Small tables with named rows and columns. After each table, cells are looked up by row and column.

Table kena
	tuda	nugora	nus	rinot	vot	morunuz
gedunif	193	46	82	164	209	59
pitap	162	115	71	21	175	62
muraz	148	99	69	156	171	112

What is the rinot of gedunif in kena? 164
What is the nus of muraz in kena? 69
What is the vot of gedunif in kena? 209
What is the nugora of pitap in kena? 115
What is the nus of pitap in kena? 71
What is the nus of gedunif in kena? 82
What is the tuda of gedunif in kena? 193
What is the nugora of muraz in kena? 99
What is the nugora of gedunif in kena? 46
What is the tuda of pitap in kena? 162
What is the tuda of muraz in kena? 148
What is the rinot of pitap in kena? 21
What is the morunuz of gedunif in kena? 59
What is the rinot of muraz in kena? 156
What is the morunuz of pitap in kena? 62
What is the vot of pitap in kena? 175

tarabil
         duko   mus   vob  fipiv  lebi  tetu  pabude
zilu      0.3   0.2   0.1    0.3  -0.3  -0.2    -0.1
nus       0.3  -0.6  -0.3    0.2   0.0   0.1    -0.5
vus       0.2  -0.6  -0.3    0.2  -0.1   0.1    -0.5
satu      0.3   0.0   0.3    0.4  -0.1  -0.1    -0.3
libe     -0.1  -0.4   0.0   -0.2   0.4   0.0    -0.7
nunoz     0.2  -0.6  -0.3    0.4  -0.1   0.0    -0.5
bog       0.3   0.0   0.3    0.4   0.0  -0.1    -0.3
zetamuz  -0.1  -0.4   0.1   -0.2   0.4   0.0    -0.7
tuzo      0.0  -0.4   0.0   -0.2   0.4   0.0    -0.7
zate      0.3  -0.7  -0.3    0.2  -0.1   0.1    -0.4
dukitem   0.3   0.0   0.3    0.3   0.0  -0.1    -0.3
rif       0.2  -0.5   0.1   -0.2   0.6   0.0    -0.7
nepe      0.4   0.1   0.1    0.3  -0.2  -0.3    -0.2

zate, mus => -0.7
nus, pabude => -0.5
bog, vob => 0.3
zate, tetu => 0.1
nunoz, lebi => -0.1
bog, tetu => -0.1
satu, tetu => -0.1
nunoz, duko => 0.2
satu, fipiv => 0.4
Which row has the largest lebi? rif

Table ral
,mib,togebob,funatav,luv,bes,mozi
vib,93,185,109,208,141,211
zibe,153,165,166,191,46,159
sigan,109,134,180,48,91,53
lodigug,191,167,95,116,211,150
kobevun,84,186,104,189,139,195
kad,49,151,55,83,168,169
vomasam,35,161,76,89,198,165
mogal,40,186,77,115,199,172
lidoner,181,138,166,208,103,178
dadob,126,173,157,170,74,78
povuva,62,181,116,219,142,205
zotude,68,176,82,107,220,149
gufe,157,169,222,220,86,183

lodigug, bes: 211
gufe, togebob: 169
vib, bes: 141
vib, mib: 93
kad, bes: 168
lidoner, funatav: 166
vib, mozi: 211
vib, togebob: 185
kad, togebob: 151
zotude, funatav: 82
lodigug, luv: 116
povuva, funatav: 116
lidoner, bes: 103
zibe, mib: 153
vomasam, luv: 89
kad, luv: 83
sigan, luv: 48
vomasam, bes: 198
mogal, mib: 40
kobevun, funatav: 104

bak.csv
,povapan,fezipob,bematir,lazig,bep,bev,geb
rasun,1722,-2625,236,-3158,-6308,-6661,-3496
nodan,-641,-3122,309,-3208,3941,3107,1563
negun,2329,2640,1228,2282,4299,5644,4132
tafubu,-3159,2273,-1472,2422,-5494,-6702,-4830
vavisa,544,-2923,114,-2716,-3390,-4012,-2604

nodan, lazig => -3208
vavisa, povapan => 544
negun, bematir => 1228
vavisa, lazig => -2716
rasun, lazig => -3158
tafubu, fezipob => 2273
tafubu, bematir => -1472
rasun, povapan => 1722
Which row has the largest lazig? tafubu

Table gakog
         tuk  beki  sebom  dukibor  vivod  luk  daru  kavuvef  gupa  toginud
per      -51   -82    -26        8      5  -70    -2       16   -34      -21
bod      -51    24     35      -25    -94    4    52      -16   -99      -59
zes       -1   -29    -84      -73     18   20    13      -33     6      -19
perum    -67    -3    -87      -18    -93  -54    55      -92    -6      -52
mupeses  -20   -18     27        6    -56  -61   -60      -45   -60       58

toginud of zes: -19
beki of zes: -29
vivod of bod: -94
luk of zes: 20
vivod of per: 5
luk of bod: 4
toginud of mupeses: 58
gupa of bod: -99
toginud of bod: -59
tuk of mupeses: -20
toginud of perum: -52
beki of mupeses: -18
dukibor of mupeses: 6
sebom of perum: -87
Row with the largest gupa: zes

sapufun =
columns: zaka, tofovav, memomov, bav, sil, fod
kegivus: [0.56, -4.61, 0.41, 8.17, 7.52, 4.93]
sosunub: [4.36, -6.09, -2.84, 4.62, 0.86, -3.03]
vov: [-1.72, 5.87, -6.39, 1.88, -1.07, -2.01]
puzufum: [0.69, -0.40, 0.30, -3.06, 4.72, 5.46]
gul: [0.65, -3.55, 0.65, 5.56, 4.79, 4.22]
pumafe: [-7.13, 4.85, 1.91, 0.29, -0.54, 2.48]
nus: [-5.05, 4.00, 1.30, 0.88, -2.30, 2.46]
gavub: [-1.22, 0.56, -0.66, 1.32, 1.67, 4.29]
guk: [0.14, -2.53, 1.70, 6.74, -7.37, -7.76]
gero: [-0.32, -3.28, 4.21, 2.09, 2.96, -0.62]
lep: [1.30, -4.43, 0.09, 8.73, 7.19, 4.40]
diboto: [-2.56, 1.78, 1.37, -1.04, 0.09, 3.03]

zaka of gul = 0.65
fod of guk = -7.76
tofovav of diboto = 1.78
memomov of vov = -6.39
bav of diboto = -1.04
sil of guk = -7.37
tofovav of sosunub = -6.09
bav of gul = 5.56
memomov of guk = 1.70
zaka of vov = -1.72
zaka of diboto = -2.56
bav of vov = 1.88
fod of sosunub = -3.03
bav of sosunub = 4.62
zaka of sosunub = 4.36
tofovav of gavub = 0.56
memomov of nus = 1.30

